Below is a small trained network, with its code and all its weights. Each question gives an input and a class and asks what happens when units are switched off, that is, made to give their printed mean instead of their output.

import numpy as np


def w(rows, s, z=0):
    codes = np.array(rows[::2]) - 128.0
    scale = np.full(codes.shape[1], s)
    scale[-1] = z or s
    return codes * scale


def f(y):
    return y / 2 * (1 + np.tanh(0.7978845608 * (y + 0.044715 * y**3)))


def log_softmax(a):
    a = a - a.max(-1, keepdims=True)
    return a - np.log(np.exp(a).sum(-1, keepdims=True))


def net(x, mask):
    res = np.array(x, float).reshape(1, 8) / 4 @ E
    y = f(res @ A[0][:, :-1].T + A[0][:, -1])
    res = res + np.where(mask, y, B[0][:, -1]) @ B[0][:, :-1]
    return log_softmax(res[-1] @ U[:, :-1].T + U[:, -1])


A, B = {}, {}
E = w([
[112,181,90,15],'x0',
[97,236,112,251],'x1',
[4,221,116,105],'x2',
[241,148,204,130],'x3',
[182,122,10,155],'x4',
[252,87,73,194],'x5',
[138,134,22,42],'x6',
[236,213,171,119],'x7',
],0.0037)
A[0] = w([
[145,158,109,1,129],'n1',
[27,134,54,95,163],'n2',
[121,176,120,189,251],'n3',
[71,183,195,99,209],'n4',
[95,144,115,120,170],'n5',
[166,148,121,137,217],'n6',
[119,65,62,157,42],'n7',
[221,161,107,150,213],'n8',
[120,142,124,51,141],'n9',
[96,164,149,106,117],'n10',
[143,79,180,145,142],'n11',
[87,168,147,119,233],'n12',
],0.017,0.0028)
B[0] = w([
[116,106,136,22,235],'n1',
[117,254,132,116,248],'n2',
[74,147,119,152,218],'n3',
[149,97,103,208,242],'n4',
[134,164,126,138,160],'n5',
[129,130,83,130,182],'n6',
[213,123,162,135,174],'n7',
[140,124,47,161,254],'n8',
[136,115,105,77,187],'n9',
[157,141,118,157,166],'n10',
[90,106,149,95,182],'n11',
[134,137,107,175,199],'n12',
],0.036,0.0067)
U = w([
[42,170,149,214,145],'0',
[145,124,45,194,186],'1',
[52,115,129,51,241],'2',
[149,99,154,57,5],'3',
[173,70,110,151,119],'4',
[141,199,145,120,32],'5',
[134,3,226,163,70],'6',
],0.0053,0.0026)

Each question gives the input, the list of numbers given to net, and the class t.
The units are the neurons (one row each of A and B). Each row of codes is followed by its name. A weight is (code - 128) times the scale printed after its matrix; where a second scale follows, it is the last column's (A, B and U).
mask holds one flag per neuron, in row order. A switched-off neuron (its flag False) gives its mean, the last column of its row in B, instead of its output. The means were averaged over made-up inputs and are rounded, as every weight is.
A unit's drop is (log p(t) with every unit on - log p(t) with that unit switched off) / (log p(t) with every unit on - log p(t) with every unit switched off).
The circuit of an input: a set's keep is (log p(t) with only the set's units on - log p(t) with every unit switched off) / (log p(t) with every unit on - log p(t) with every unit switched off). Starting from all 12 units, units are removed one at a time, each time the one whose removal leaves the highest keep (on an exact tie, the one counted first), for as long as the keep stays at least 0.8.
units of the circuit, in order: the units of the circuit, biggest drop first
unit that matters most: the unit with the biggest drop
top k neurons: the k neurons with the biggest drops, biggest first
drop of u: that unit's drop, to one decimal
input [7,-5,-2,1,2,8,3,8], class 2: top neuron : (n1)
input [8,-7,-5,0,4,-6,-4,4], class 3: top 2 neurons : (n3; n2)
input [-1,2,2,2,1,-3,4,0], class 0: units of the circuit, in order : (n8; n7; n1)
input [1,-3,6,-4,4,-3,7,5], class 2: top 3 neurons : (n1; n9; n7)
input [-2,-3,4,-1,4,-3,-3,-3], class 5: top 3 neurons : (n2; n8; n3)
input [8,6,8,4,-7,-5,5,3], class 1: top 4 neurons : (n4; n12; n10; n9)
input [-2,4,-2,-8,3,-7,3,-5], class 5: top 2 neurons : (n2; n7)
input [-5,-4,6,-4,-4,5,-3,-2], class 0: units of the circuit, in order : (n1; n8)
input [-6,4,0,7,1,1,-8,-5], class 0: top 4 neurons : (n1; n3; n9; n7)
input [-7,-4,1,6,2,-3,-7,1], class 6: top 2 neurons : (n2; n11)
input [4,0,3,-8,2,6,-5,0], class 5: units of the circuit, in order : (n4; n2)
input [0,-2,1,0,1,-7,8,8], class 3: units of the circuit, in order : (n1; n3)
input [4,-5,4,7,-6,7,-3,2], class 2: units of the circuit, in order : (n1; n11)
input [-7,8,3,-7,7,-5,-6,5], class 0: units of the circuit, in order : (n3)
input [8,-1,-6,-5,8,7,5,-7], class 3: units of the circuit, in order : (n1; n7)
input [-6,-8,-6,-5,2,-7,-3,1], class 6: units of the circuit, in order : (n2; n8)
input [4,1,-8,-1,-3,-3,2,-4], class 2: units of the circuit, in order : (n4; n8)
input [4,3,-4,5,-3,0,3,-4], class 2: top 2 neurons : (n4; n7)
input [4,-7,4,-2,1,4,-5,-4], class 5: top 2 neurons : (n2; n11)
input [-4,-2,-5,3,-4,-8,8,8], class 2: top 2 neurons : (n1; n7)
input [2,-4,1,6,-5,-1,5,-3], class 2: units of the circuit, in order : (n1)
input [7,2,5,0,-6,-6,3,8], class 1: top 3 neurons : (n4; n12; n10)
input [-6,6,-1,6,8,0,-8,-8], class 0: top 2 neurons : (n3; n1)
input [1,-3,8,4,-8,-4,7,-1], class 5: top 4 neurons : (n2; n1; n8; n4)
input [3,3,8,5,-2,-4,6,-5], class 5: top 2 neurons : (n2; n1)
input [8,-3,-3,1,-6,-2,2,1], class 2: drop of n4 : -0.1
input [3,-8,0,-1,5,-1,-5,1], class 3: unit that matters most : n3
input [7,-8,8,-4,2,-4,-5,-2], class 5: drop of n2 : 1.4
input [7,4,6,-8,8,-2,-3,-2], class 5: drop of n2 : 1.2
